Here is a tiny trained network, its code and every weight. The questions are about switching its units off for an input and a class, where a switched-off unit gives its printed mean instead of its output.

import numpy as np


def w(rows, s, z=0):
    codes = np.array(rows[::2]) - 128.0
    scale = np.full(codes.shape[1], s)
    scale[-1] = z or s
    return codes * scale


def f(y):
    return np.maximum(y, 0)


def log_softmax(a):
    a = a - a.max(-1, keepdims=True)
    return a - np.log(np.exp(a).sum(-1, keepdims=True))


def net(x, mask):
    res = np.array(x, float).reshape(1, 6) / 4 @ E
    y = f(res @ A[0][:, :-1].T + A[0][:, -1])
    res = res + np.where(mask, y, B[0][:, -1]) @ B[0][:, :-1]
    return log_softmax(res[-1] @ U[:, :-1].T + U[:, -1])


A, B = {}, {}
E = w([
[143,154,116,101],'x0',
[165,142,169,75],'x1',
[2,153,243,135],'x2',
[154,127,102,123],'x3',
[24,89,158,132],'x4',
[144,146,110,153],'x5',
],0.0099)
A[0] = w([
[39,73,79,155,196],'n0',
[193,163,95,129,172],'n1',
[89,179,76,90,120],'n2',
[142,51,94,65,137],'n3',
[114,184,138,72,135],'n4',
[158,101,84,154,149],'n5',
[131,116,60,175,182],'n6',
[135,219,104,222,252],'n7',
[39,109,146,161,110],'n8',
[165,186,124,97,175],'n9',
[171,129,178,91,64],'n10',
[5,99,121,72,131],'n11',
],0.011,0.0021)
B[0] = w([
[169,213,101,208,216],'n0',
[1,159,230,165,247],'n1',
[189,118,192,192,145],'n2',
[139,113,104,183,187],'n3',
[180,135,165,141,167],'n4',
[110,111,95,82,208],'n5',
[114,157,203,93,206],'n6',
[26,76,186,17,190],'n7',
[171,128,156,110,235],'n8',
[106,105,205,200,200],'n9',
[228,126,156,201,165],'n10',
[221,80,108,95,254],'n11',
],0.0062,0.0089)
U = w([
[86,162,182,179,254],'0',
[255,125,144,136,47],'1',
[108,103,171,85,117],'2',
],0.012,0.00083)

Each question gives the input, the list of numbers given to net, and the class t.
The units are the neurons (one row each of A and B). Each row of codes is followed by its name. A weight is (code - 128) times the scale printed after its matrix; where a second scale follows, it is the last column's (A, B and U).
mask holds one flag per neuron, in row order. A switched-off neuron (its flag False) gives its mean, the last column of its row in B, instead of its output. The means were averaged over made-up inputs and are rounded, as every weight is.
A unit's drop is (log p(t) with every unit on - log p(t) with that unit switched off) / (log p(t) with every unit on - log p(t) with every unit switched off).
The circuit of an input: a set's keep is (log p(t) with only the set's units on - log p(t) with every unit switched off) / (log p(t) with every unit on - log p(t) with every unit switched off). Starting from all 12 units, units are removed one at a time, each time the one whose removal leaves the highest keep (on an exact tie, the one counted first), for as long as the keep stays at least 0.8.
circuit, biggest first: the units of the circuit, biggest drop first
unit that matters most: the unit with the biggest drop
k most important neurons: the k neurons with the biggest drops, biggest first
drop of u: that unit's drop, to one decimal
input [3,-7,3,0,4,-7], class 1: circuit, biggest first : (n11, n1, n0)
input [-1,5,7,0,-7,-2], class 1: circuit, biggest first : (n1)
input [-3,8,6,1,-4,-8], class 1: circuit, biggest first : (n1, n10)
input [-7,4,-8,-8,-3,2], class 0: circuit, biggest first : (n1, n11)
input [-8,-3,7,-8,-7,6], class 2: circuit, biggest first : (n7, n1)
input [-2,0,-5,-5,-1,0], class 0: circuit, biggest first : (n11, n1)
input [-2,-1,-7,-2,3,5], class 0: 2 most important neurons : (n11, n1)
input [3,-1,8,-5,4,-1], class 1: circuit, biggest first : (n11, n1, n8)
input [-8,-8,-5,6,5,-7], class 1: 4 most important neurons : (n1, n0, n7, n9)
input [7,-8,-8,-1,7,2], class 0: 2 most important neurons : (n11, n0)
input [-6,-8,2,-5,-5,3], class 2: 2 most important neurons : (n7, n1)
input [5,6,-6,-8,-3,4], class 0: 3 most important neurons : (n1, n11, n9)
input [-5,0,4,-6,-4,8], class 2: circuit, biggest first : (n7, n0)
input [-1,0,-8,6,-6,1], class 2: unit that matters most : n1
input [1,-3,-4,-7,-3,-8], class 0: 2 most important neurons : (n11, n8)
input [-8,-7,-2,-7,-8,3], class 2: 2 most important neurons : (n7, n0)
input [6,-5,-1,1,-8,4], class 2: 2 most important neurons : (n7, n0)
input [1,6,6,4,8,5], class 1: 2 most important neurons : (n11, n1)
input [-8,-6,5,-5,1,0], class 1: 3 most important neurons : (n11, n1, n8)
input [6,2,0,-4,-3,2], class 0: circuit, biggest first : (n11)
input [-6,2,-5,-4,-4,2], class 0: drop of n1 : 0.3
input [1,-1,-4,-7,-5,3], class 2: drop of n7 : 0.2
input [7,0,-4,2,-8,8], class 2: drop of n7 : 0.2
input [3,7,5,-4,0,-4], class 1: drop of n4 : 0.1
